[-225  -30  418  171  -67  -31  212   62  127  201   64 -130 -112  -53
  -12 -125  148  151 -369  -64  349 -208  329 -103  -41  -96   17  -56
  -94   37 -616  266  -14  679  406   37]
k370
[-137  -10  336  146  209   52  324  176  198  -45   -8 -149 -248  299
  187  -64  114  179 -356  -86  165  -10  227 -102  -52 -178 -145  101
   87   37 -426  467  -43  697  237  -11]
k103
[ -89   16  368  152  216   44  272  191  233 -102  -34 -150 -220  252
  121   10  185  160 -333  -75  216   62  265 -136  -57 -227  -81  129
   63   23 -429  497 -156  758  194  -10]
k548
[-241  -41  367  260  110  237 -378 -161 -100   35  -66 -343 -241 -161
 -297   -7   41  -53 -180 -124  -66 -133  213   85  379   50   99  213
   37  228  451   72   19 -152 -128  146]
k548
[-194  -82  409  193 -104  -60  107  115  128  266  122 -105  -82 -120
  -66 -190  112   88 -365  -32  450 -108  268  -94    4  -23   47 -154
 -130   12 -524  221  -94  684  428   37]
k855
[-128    3  313  131  204   21  264  179  183  -49  -31 -183 -269  268
  161  -26  121  150 -313 -117  142   -8  289  -84  -19 -180  -92   83
  116   57 -466  449  -59  720  152  -90]
k370
[-226  -46  436  140  -70  -40  198   74   97  200   76 -155  -95 -103
  -19 -160  153  145 -336  -83  280 -162  298  -92   29  -44   35  -69
  -86  -17 -614  206  -69  600  392   67]
k370
[-199 -116  334  210   32  243 -346 -149  -74  128  -85 -373 -294 -132
 -315 -106  -41  -41 -179 -146  -61 -194  244   99  344   15  131   95
   73  285  350   74   57  -77 -121   92]
k855
[ -47  -54   56  -21 -306 -171   39  365  -81   86  -89 -128  565 -190
   24  168  -63  313  181 -207  -49 -202  126   79  341  -59  188 -534
 -598  398 -225   13 -162  -59  155  -72]
k370
[-232  -30  384  239   61  232 -330 -199 -121   44  -63 -297 -301 -194
 -273  -30   46  -61 -172 -130 -133 -129  236  114  351   -3  109  203
   78  237  433  143  -35 -197 -165  159]
k548
[ -68   20  319  118  115   24  273  179  146   19  -33 -219 -229  280
  200  -51   21  111 -359 -113  158  -33  237  -62   69 -201  -73   66
   49   26 -459  475  -58  649  137  -38]
k182
[-134  -78  299  112  129  368  -81 -189  -58  239 -152 -576 -279  -88
 -215 -125  -58   20  -53 -444 -138 -212  273  -41  466   56   82  282
  -22   98  284  -46    4  -51  -13  245]
k266
[-150  -87  266   95  122  344 -102 -123  -18  225 -152 -595 -269  -54
 -264 -129 -126  -41  -74 -437  -76 -300  308  -71  493   99  133  251
  -11  149  242  -18  102   26  -65  176]
k370
[-144   -1  447  147 -110  -27  103  122   67  205  102 -162  -42 -108
  -27 -156   46   34 -403  -54  403 -141  295 -114   68  -60   26  -40
 -157  -21 -536  230  -66  713  479   46]
k672
[ -58 -226   98  -11   51    2  166   79 -131  -89 -209 -251   22 -129
   77  271 -139 -127  -50 -172  -26  -80  307    7  132 -272  163  -93
 -481  477  -62  169 -304 -131   63 -118]
k672
[-129  -79  250  105  128  367 -108 -237   -7  270 -153 -591 -328  -73
 -224 -176  -92  -29  -55 -433  -59 -232  305  -42  413   77  109  224
   10  159  222  -21  -37   39  -66  186]
k855
[ -51   -1  210  128  184  243  -36   64   40  111 -138 -262 -116  -44
 -192 -173  -69   33  -45 -318   89 -183  368   15  584  -18  110  318
   98  153  461  116  -56   77  -80  145]
k103
[ -19 -256  362  -10   94   50  307  151  129 -134  185  136 -322  144
  -37 -172  212   66 -239  -91  222  237  462 -123 -114    6 -241  130
   10  164 -139  338 -149  740  275   21]
k103
[  -2  -61  247  163  159  230  -14  -13   19   85 -150 -291  -66  -76
 -221 -113  -58   73  -19 -376    8 -129  365  -29  589  -79  140  330
   49  168  485   57 -123  162  -54  209]
k182
[ -54  -78  221  142  162  273  -43  -55    1   10  -78 -258 -183   -7
 -189 -168  -22  -23  -89 -354 -124 -131  430   36  515  -60  110  386
  143  203  440  111 -102   53 -144  168]
k341
[-120   32  336  120  182   72  222  157  153  -64  -15 -130 -327  361
  174  -85  136  145 -404 -108   17  -44  268  -40  -64 -191 -139   90
  130   66 -507  435    4  694  170  -83]
k266
[ -55 -234   63   13  107    7  204   71  -84  -77 -179 -208   -3  -76
  115  304  -61  -93  -70 -137  -81  -34  309   44  139 -275  162  -73
 -455  445  -26  231 -380 -174   -6  -65]
k548
[ -70  -11   35  -18 -258 -143  105  330  -82  132 -116 -234  551 -167
   74  137 -101  274  143 -212   59 -232   98   47  267  -79  185 -542
 -634  358 -196   13 -139 -140  177  -39]
k103
[ -82 -302  -32   -3 -150  -87  322  281 -200  164  115 -213  323 -281
  185  174  124  203  112 -149   32  119  114  -29  166 -115  109 -279
 -367  173  -53   78 -272 -228  213   72]
k341
[-115 -318  -55   -2  -91  -47  301  256 -182  116  127  -65  230 -187
  152  122  247  181   44  -57  -52  134  138  -30  100  -97   94 -266
 -334  213  -61   66 -228 -184  236   47]
k266
[  11 -208  359   34   90   44  176  120   90 -268  183  187 -245   77
  -59 -129  301   84 -298  -19   83  325  470  -38  -94  -30 -225   99
   12  198 -253  305 -228  752  274  -31]
k672
[ -37  -43   35  -16 -264 -170   32  335  -82   -8  -82 -128  513 -117
   58  161    1  260  161 -241  -76  -85  117   69  254  -81  129 -522
 -576  392 -158   17 -217  -44  157  -86]
k672
[ -84 -247  -19   34  -52  -64  329  184 -181   47   94 -118  269 -247
  191  174  203  220   31  -94  -86  156  180  -21  115 -136  116 -243
 -376  245 -111  110 -376 -187  179   11]
k341
[-240 -121  406  225   48  264 -354 -222 -104   69  -84 -357 -321 -173
 -333  -76  -14 -149 -261 -126  -30 -173  252   42  292    7  114  212
   67  283  441  130  139  -73  -79  151]
k182
[  63 -152  386   54   38   44  212   84   71 -136  179   27 -224   84
  -18 -105  198  155 -232  -81  112  252  446  -71  -64  -28 -248   80
  -66  150 -302  269 -225  851  352    0]
k672
[ -94   91  353  159  129    1  167  250  156   -4  -16 -191 -135  175
  121  -13   53  114 -381  -52  325  -79  227  -56   65 -202  -60   99
   15    4 -432  471  -53  707  180    7]
k548
[ -88  -21  351  125  190   31  332  216  218  -33   -3 -162 -278  316
  189  -60   58  120 -360  -79  234    9  272  -98  -76 -190 -126   64
   56   64 -455  517  -67  752  223  -80]
k103
[-131  -74  238  110   80  334 -118 -192   -2  347 -104 -585 -315  -63
 -209 -163  -41  -84 -101 -469  -14 -213  306  -57  450  121   80  211
   19   80  311  -15   69  -43  -68  194]
k182
[-126  -93  242   90  150  336 -105 -124  -19  274 -128 -587 -292  -96
 -255 -142  -86  -72  -94 -402  -15 -256  357  -72  515  124  108  286
  -14  106  242  -20   51   35  -36  183]
k370
[  31 -268  308   -6  153  115  261  102  118 -164  165  130 -283  148
  -48  -82  262  184 -199 -142  -26  225  488 -108  -22   23 -311  162
   33  181 -236  232 -142  774  259   31]
k370
[ -24  -25  226  146  137  223  -96   52   36  128 -110 -280 -109  -45
 -241 -206  -43   -2  -63 -317  133 -189  392  -24  579  -60  100  351
  135  134  461   48  -46  204   13  147]
k672
[ -24 -227  371   36  101   86  235   41  136 -244  234  182 -395  156
    6 -171  359   46 -307  -44  -44  428  434  -40 -170   38 -307   57
   90  138 -299  386 -250  746  262  -42]
k672
[ -11 -220  341   42  138   63  287   60  148 -221  167  176 -310  202
   -4 -139  269   83 -326 -118   -3  244  523  -80  -52   14 -263  176
    6  146 -263  322 -206  718  264   -1]
k341
[ -56 -288  -60  -58 -189  -15  171  233 -184  198   98 -168  282 -200
  151   87  144  164   35  -35   36   80  103  -51  153  -92   99 -292
 -359  260  -55   95 -190 -206  185   65]
k182
[ -91  -34   44  -31 -343 -192   33  303  -88  152 -108 -208  510 -165
   60  119 -108  272  158 -263   14 -263   57  126  312  -71  204 -583
 -632  376 -272    0 -182 -103   99  -36]
k855
[  10 -199  349   13   29   72  179  118  183 -139  134  137 -257  151
   -5 -159  262  106 -319  -84  145  283  422  -56  -74   -8 -225   62
   22  155 -298  385 -140  737  249    5]
k182
[ -39  -80   20   -8 -272 -146   27  299  -63   60 -126 -141  558 -102
   36  183  -37  258  181 -280  -92 -167  112   73  328  -53  155 -526
 -606  405 -138  -36 -146 -111  115  -38]
k182
[-107 -256  151    7   88   34  186   26 -128  -82 -225 -232   -7 -133
   57  290  -73  -99  -76 -116  -74  -99  307   54   70 -330  212  -94
 -512  512 -111  202 -336 -154   32 -101]
k266
[-195  -94  405  253   46  223 -385 -178 -131   57  -74 -417 -304 -136
 -276  -64  -45  -94 -225 -103 -204 -100  313   95  366   47  155  117
   67  228  323   75  -17 -241 -141   46]
k341
[-118  -82  276   73  166  372 -121 -137   -6  251 -176 -584 -303   -6
 -256 -117  -59  -53  -51 -451  -37 -261  344  -62  441   70   76  275
   -6  130  297  -59   79   11  -38  145]
k266
[-130  -59  304  177  276   62  313   86  205 -157   34  -56 -367  302
  184  -31  205  145 -387 -150  -97   98  302  -77  -80 -165 -179  128
  156   97 -433  480 -108  740  151  -38]
k370
[-156  -26  487  180 -101  -37  164   36   89  194   65 -135 -100  -59
    6 -136   31   84 -393  -66  301 -170  376  -93   25 -107   32  -43
 -156   22 -604  256 -149  603  402   22]
k341
[-233   12  483  161  -41  -28  219   79  112  229   48 -180 -107  -97
    4 -136   63  107 -393  -83  461 -187  261  -93  -17  -92   10  -79
 -171   -1 -531  307  -79  607  375   75]
k103
[ -95 -311  -39    2  -90  -23  324  183 -161   69  137 -181  223 -193
  152  138  229  138   69  -84  -32  138  120  -62    5 -130   67 -262
 -331  271  -71   92 -231  -86  256   29]
k672
[-220  -12  385  211   32  227 -362 -192 -139  115  -73 -432 -283 -150
 -263  -87  -47 -101 -225 -177 -130 -229  302  116  398   29  141  178
   47  219  340   95   29 -184 -159   90]
k341
[-101  -34  291  153  114  362 -106 -165    8  308 -137 -645 -246  -79
 -242  -95  -83   -4  -87 -403   29 -263  292  -72  496   65  107  302
  -49   52  256   -1    0   53    2  271]
k548
[-114  -67  274  140   81  328 -135 -175  -22  290 -148 -561 -289  -89
 -185 -145 -136  -27 -163 -441  -49 -186  251  -21  511   83   85  210
  -55  112  265   23    5  -70  -67  215]
k182
[-280  -90  430  223   22  -50  242   36  108  147   87  -44 -176 -108
  -47 -121  190   91 -437  -38  324 -163  325 -101  -33  -86   33   -4
  -94   58 -515  245  -59  611  407   23]
k370
[  10 -108  169  150  148  193  -50    7   34  107  -88 -200 -142  -78
 -267 -187  -34   21  -12 -299   88 -205  453    5  523  -38  102  331
   72  253  454   14  -85  196  -30  140]
k855
[ -86  -23  242  157  150  209  -94    1   15  -34 -122 -213 -161  -68
 -197 -179   12  -46  -62 -292  -58  -66  343   30  493  -79  124  293
  156  186  424  144 -139   67 -104  131]
k672
[ -41  -84  208  129  175  265  -96   23   75   81 -178 -217 -124  -31
 -259 -146    1   29  -70 -352   85 -154  371  -29  549  -88   87  350
  120  204  510  101  -27  124  -89  183]
k182
[-199  -85  465  169  -97  -29  165   51   93  221   65  -46 -159  -79
  -64 -166   96   50 -425  -39  393 -152  327 -122  -13 -102   57  -45
 -111   63 -486  258  -65  615  405   19]
k182
[ -63 -289  -28  -56 -118  -67  279  304 -207  125  135 -131  345 -245
  113  142  261  226  129  -62  -34   85  128  -49  146  -74  101 -261
 -367  191  -47   -6 -194 -154  281   55]
k266
[ -33  -66  263  174  154  251    2  -51   52   -9 -137 -334 -204   50
 -164 -143  -71  -12  -70 -358 -139 -137  429   -7  489  -96  165  375
   90  198  332  165 -143  100 -103  139]
k341
[  37 -272  350   27   95   36  247   75  166 -145  201  167 -378  138
  -38 -164  277  109 -270  -77   92  280  489  -71 -136    3 -253   86
   25  199 -286  315 -236  808  270  -36]
k855
[  76 -218  312   -4  108   56  262   93  185 -203  162  140 -247  206
  -19 -129  298  254 -204 -151   34  284  472  -57  -82   53 -296   86
  -16  179 -309  237 -204  899  316  -14]
k855
[ -89  -27   67    8 -248 -194  101  289 -153   18 -109 -163  546 -183
   49  194 -110  183  149 -242  -51 -286  163   38  339 -109  215 -396
 -660  394 -174   -1 -193 -159  116  -34]
k341
[ -58 -282   50    4  -92  -85  303  235 -179   39   83  -96  294 -303
  117  203  250  231  139  -80  -88  153  147  -35   77 -126   82 -276
 -390  242  -91   48 -293 -150  263   42]
k266
[-128 -280  -37    9  -78  -49  292  226 -137   83   75 -175  278 -224
  176  136  170  167   50  -86    7  106  108    0   70 -129  117 -309
 -362  274  -23  136 -240 -218  165   86]
k103
[-202  -94  357  194   83  276 -291 -220 -167   51  -49 -312 -325 -131
 -292  -72  -21 -101 -131 -181 -149 -121  259   66  368   73   76  224
   95  280  478   54   64  -93 -141   95]
k182
[-102 -296  -38   33  -99  -67  206  216 -193   13  155  -58  217 -224
  152  151  281  150   76    1  -58  246  134  -30  -16 -131   90 -297
 -256  304  -12  110 -295 -131  229  -54]
k672
[-163 -268  133   55   93   17  264  -14 -102    7 -214 -314 -149  -92
  137  254 -148 -163 -202 -166  -43 -128  309   55   30 -349  201 -129
 -437  464 -178  290 -345 -240  -29 -139]
k341
[-187  -63  442  154  -97  -68  156   50   84  183   89  -69 -101 -112
  -44 -181   62   62 -335  -46  354 -175  311 -128  -10  -48   31  -79
 -153   60 -566  195 -109  675  431   50]
k855
[ -97    4   51   31 -276 -178   75  275 -100  108 -134 -263  547 -126
  114  164 -126  218   84 -239  -46 -259  120   58  333 -115  229 -491
 -642  332 -247   46 -203 -161  133  -31]
k341
[-182 -235  225   -6   55   -8  178  -10 -127  -86 -221 -125 -145 -188
   77  244  -32 -159 -152  -88 -134  -71  286   89   11 -343  213 -152
 -438  500 -157  303 -389 -299  -32 -144]
k266
